Below are the code and all the weights of a small trained network. Each question names an input and a target symbol and asks about switching units off, where a switched-off unit gives its printed mean instead of its output.

import numpy as np


def w(rows, s, z=0):
    codes = np.array(rows[::2]) - 128.0
    scale = np.full(codes.shape[1], s)
    scale[-1] = z or s
    return codes * scale


def norm(h):
    return h / np.sqrt((h * h).mean(-1, keepdims=True) + 1e-5)


def f(y):
    return np.maximum(y, 0)


def softmax(a):
    e = np.exp(a - a.max(-1, keepdims=True))
    return e / e.sum(-1, keepdims=True)


def log_softmax(a):
    a = a - a.max(-1, keepdims=True)
    return a - np.log(np.exp(a).sum(-1, keepdims=True))


def net(x, mask):
    ids = ['αβγζηθλξπσφψω'.index(c) for c in x.split()]
    T = len(ids)
    res = E[ids] + P[:T]
    u = 0
    for l in range(3):
        q, k, v = (norm(res) @ M[l].T for M in (Q, K, V))
        z = softmax(np.where(np.tri(T) > 0, q @ k.T / 2**0.5, -1e9)) @ v
        res = res + np.where(mask[u], z, O[l][:, -1]) @ O[l][:, :-1]
        u += 1
        y = f(norm(res) @ A[l][:, :-1].T + A[l][:, -1])
        res = res + np.where(mask[u : u + 12], y, B[l][:, -1]) @ B[l][:, :-1]
        u += 12
    return log_softmax(norm(res)[-1] @ U[:, :-1].T + U[:, -1])


Q, K, V, O, A, B = {}, {}, {}, {}, {}, {}
E = w([
[87,185,65,118,105],'α',
[106,178,42,99,69],'β',
[165,51,96,118,171],'γ',
[83,116,149,148,87],'ζ',
[64,171,141,191,132],'η',
[46,80,141,154,150],'θ',
[104,160,137,68,121],'λ',
[171,141,56,98,135],'ξ',
[115,81,162,99,163],'π',
[161,252,162,170,117],'σ',
[141,94,147,192,150],'φ',
[154,143,170,107,61],'ψ',
[126,62,200,157,75],'ω',
],0.025)
P = w([
[43,93,145,113,3],'0',
[54,125,124,127,42],'1',
[70,137,140,116,63],'2',
[92,146,141,120,79],'3',
[99,159,136,115,101],'4',
[126,160,151,107,115],'5',
[137,171,145,105,130],'6',
[150,191,139,86,143],'7',
[166,182,130,92,160],'8',
[161,189,109,79,181],'9',
[199,191,119,83,195],'10',
[210,212,107,74,212],'11',
[175,187,124,96,160],'12',
],0.0051)
Q[0] = w([
[162,92,165,198,219],'L0H1',
[42,253,88,85,253],'L0H1',
],0.016)
K[0] = w([
[139,181,172,128,172],'L0H1',
[84,226,206,12,248],'L0H1',
],0.016)
V[0] = w([
[166,154,211,67,136],'L0H1',
[71,53,10,251,11],'L0H1',
],0.0023)
O[0] = w([
[143,159,172,153,148,216],'L0H1',
[141,22,21,4,72,1],'L0H1',
],0.0033,0.00079)
A[0] = w([
[21,157,89,161,100,191],'L0N1',
[109,141,158,89,172,22],'L0N2',
[149,83,101,171,113,114],'L0N3',
[97,102,181,146,185,111],'L0N4',
[166,107,186,169,6,35],'L0N5',
[80,156,129,56,185,89],'L0N6',
[160,104,42,90,161,52],'L0N7',
[192,106,129,130,68,82],'L0N8',
[162,111,151,206,110,108],'L0N9',
[47,152,205,141,76,251],'L0N10',
[146,99,154,177,133,120],'L0N11',
[40,59,168,162,109,73],'L0N12',
],0.017,0.0023)
B[0] = w([
[135,109,106,33,186,242],'L0N1',
[120,110,189,140,92,150],'L0N2',
[139,171,100,165,104,144],'L0N3',
[5,93,154,161,139,189],'L0N4',
[171,68,81,72,170,170],'L0N5',
[107,104,163,179,28,173],'L0N6',
[75,121,82,52,156,169],'L0N7',
[60,144,100,135,125,146],'L0N8',
[162,155,106,215,95,157],'L0N9',
[172,139,68,45,114,248],'L0N10',
[133,142,111,159,72,152],'L0N11',
[167,2,77,144,144,221],'L0N12',
],0.021,0.014)
Q[1] = w([
[44,98,167,4,134],'L1H1',
[159,129,157,137,124],'L1H1',
],0.028)
K[1] = w([
[142,208,252,204,117],'L1H1',
[164,92,96,122,123],'L1H1',
],0.024)
V[1] = w([
[108,132,163,132,249],'L1H1',
[184,177,76,148,125],'L1H1',
],0.02)
O[1] = w([
[233,10,125,108,35,1],'L1H1',
[79,145,63,182,47,70],'L1H1',
],0.011,0.0099)
A[1] = w([
[140,147,142,156,101,2],'L1N1',
[175,181,196,101,15,148],'L1N2',
[183,184,93,117,160,82],'L1N3',
[103,64,89,118,169,116],'L1N4',
[180,198,137,155,206,144],'L1N5',
[116,138,211,54,57,92],'L1N6',
[221,199,107,120,73,57],'L1N7',
[161,81,190,129,140,4],'L1N8',
[42,150,141,185,151,132],'L1N9',
[190,55,180,109,75,117],'L1N10',
[123,104,130,251,146,157],'L1N11',
[111,92,222,126,92,117],'L1N12',
],0.017,0.0033)
B[1] = w([
[142,119,111,138,110,131],'L1N1',
[179,206,162,132,74,145],'L1N2',
[49,173,164,79,174,173],'L1N3',
[139,195,161,96,99,246],'L1N4',
[29,157,153,198,125,151],'L1N5',
[203,153,150,26,94,151],'L1N6',
[42,201,148,137,199,148],'L1N7',
[94,64,139,92,144,141],'L1N8',
[177,152,155,25,118,162],'L1N9',
[54,200,84,83,133,158],'L1N10',
[169,150,193,224,251,154],'L1N11',
[27,65,155,145,115,156],'L1N12',
],0.022,0.013)
Q[2] = w([
[45,255,41,126,57],'L2H1',
[211,50,48,208,119],'L2H1',
],0.016)
K[2] = w([
[95,203,160,213,50],'L2H1',
[111,121,3,107,145],'L2H1',
],0.022)
V[2] = w([
[132,147,38,13,71],'L2H1',
[7,47,168,56,105],'L2H1',
],0.016)
O[2] = w([
[200,182,157,239,150,188],'L2H1',
[108,2,110,253,106,253],'L2H1',
],0.0093,0.017)
A[2] = w([
[60,5,110,162,144,180],'L2N1',
[73,114,154,60,119,178],'L2N2',
[191,111,117,178,122,9],'L2N3',
[140,77,163,123,201,91],'L2N4',
[104,175,63,147,107,104],'L2N5',
[96,181,123,192,150,161],'L2N6',
[190,144,122,144,55,112],'L2N7',
[88,128,174,97,100,75],'L2N8',
[168,127,148,240,183,27],'L2N9',
[125,156,88,190,117,83],'L2N10',
[105,119,85,119,126,252],'L2N11',
[50,149,99,131,73,156],'L2N12',
],0.024,0.0037)
B[2] = w([
[89,102,255,120,122,253],'L2N1',
[115,113,176,177,90,240],'L2N2',
[143,122,143,179,75,141],'L2N3',
[111,54,106,101,103,184],'L2N4',
[89,129,126,183,95,169],'L2N5',
[134,141,175,141,181,160],'L2N6',
[175,110,180,109,93,141],'L2N7',
[188,130,102,104,167,166],'L2N8',
[209,159,199,81,203,146],'L2N9',
[147,77,119,107,163,143],'L2N10',
[133,136,164,177,112,205],'L2N11',
[148,72,60,70,150,186],'L2N12',
],0.035,0.018)
U = w([
[77,210,147,138,207,184],'α',
[139,140,131,130,134,103],'β',
[76,174,125,4,117,66],'γ',
[113,200,153,211,63,138],'ζ',
[232,127,186,166,227,94],'η',
[211,100,126,205,64,146],'θ',
[192,70,92,61,189,140],'λ',
[67,113,59,149,58,157],'ξ',
[166,188,85,151,121,254],'π',
[114,85,81,211,199,118],'σ',
[139,147,132,126,132,105],'φ',
[199,201,193,74,63,123],'ψ',
[88,65,220,119,123,121],'ω',
],0.015,0.0065)

Each question gives the input, a string of symbols that net reads in full, and the target symbol t.
The units are the heads (2 rows each of Q, K, V and O) and the neurons (one row each of A and B). Each row of codes is followed by its name. A weight is (code - 128) times the scale printed after its matrix; where a second scale follows, it is the last column's (O, A, B and U).
mask holds one flag per unit, layer by layer, with each layer's heads first. A switched-off unit (its flag False) gives its mean, the last column of its rows in O or B, instead of its output. The means were averaged over made-up inputs and are rounded, as every weight is.
A unit's drop is (log p(t) with every unit on - log p(t) with that unit switched off) / (log p(t) with every unit on - log p(t) with every unit switched off).
The circuit of an input: a set's keep is (log p(t) with only the set's units on - log p(t) with every unit switched off) / (log p(t) with every unit on - log p(t) with every unit switched off). Starting from the 12 units with the biggest drops (on a tie, the unit counted first), units are removed one at a time, each time the one whose removal leaves the highest keep (on an exact tie, the one counted first), for as long as the keep stays at least 0.8.
units of the circuit, in order: the units of the circuit, biggest drop first
unit that matters most: the unit with the biggest drop
top k neurons: the k neurons with the biggest drops, biggest first
top k neurons in layer l: the k neurons of layer l with the biggest drops, biggest first
drop when u is switched off: that unit's drop, to one decimal
input ξ β θ π η ξ α η ξ η σ β, target ξ: units of the circuit, in order : [L0N12 L1H1 L2N1]
input λ η α η γ, target α: top 2 neurons in layer 0 : [L0N7 L0N6]
input β ξ π λ φ θ α ζ β ω η, target γ: units of the circuit, in order : [L2H1 L1N11 L0N9 L2N1]
input ξ β θ σ α η η π γ η φ σ α, target ξ: units of the circuit, in order : [L1H1 L0N12 L2N1]
input ξ β η ζ ω γ θ π η λ γ ψ, target α: units of the circuit, in order : [L0N6 L0N12 L1H1 L2N1]
input ψ η β ζ γ π α η ω π φ ψ, target γ: top neuron : [L0N12]
input β ξ η ζ φ ζ η ζ ψ σ η η, target ξ: top 2 neurons : [L0N12 L2N1]
input θ η ω θ β ξ, target σ: top 3 neurons : [L0N7 L0N12 L0N1]
input ζ ω η θ α θ γ, target η: top 4 neurons : [L0N10 L0N1 L0N5 L0N7]
input θ ζ φ σ η, target ξ: top 3 neurons : [L0N12 L2N1 L1N5]
input π λ ψ η η η π η λ ξ γ α, target α: top 2 neurons : [L0N12 L0N6]
input α γ σ θ α α ξ ζ γ γ, target ξ: top 3 neurons : [L0N7 L2N1 L2N12]
input β β ζ π η λ λ α, target α: top 2 neurons : [L0N12 L2N1]
input η ξ σ γ ξ θ ζ φ σ η ψ, target ξ: top 4 neurons : [L0N1 L0N12 L2N1 L0N7]
input α η β, target ζ: top 2 neurons : [L0N1 L0N12]
input η γ θ θ ξ θ ω α, target ψ: unit that matters most : L0N5
input ψ γ ψ α θ θ γ, target η: top 2 neurons : [L0N5 L0N10]
input π π β α ω η π ω η γ φ, target η: top 2 neurons : [L1N11 L2N9]
input ω η ζ γ α, target ψ: top 3 neurons in layer 0 : [L0N1 L0N5 L0N12]
input η γ α θ η η λ η ω σ α β, target ξ: unit that matters most : L1H1
input ω θ η, target λ: top 3 neurons in layer 0 : [L0N1 L0N5 L0N10]
input λ ζ ξ, target α: drop when L2H1 is switched off : 0.1
input ξ ω θ θ λ φ ψ, target γ: drop when L0N10 is switched off : 0.9
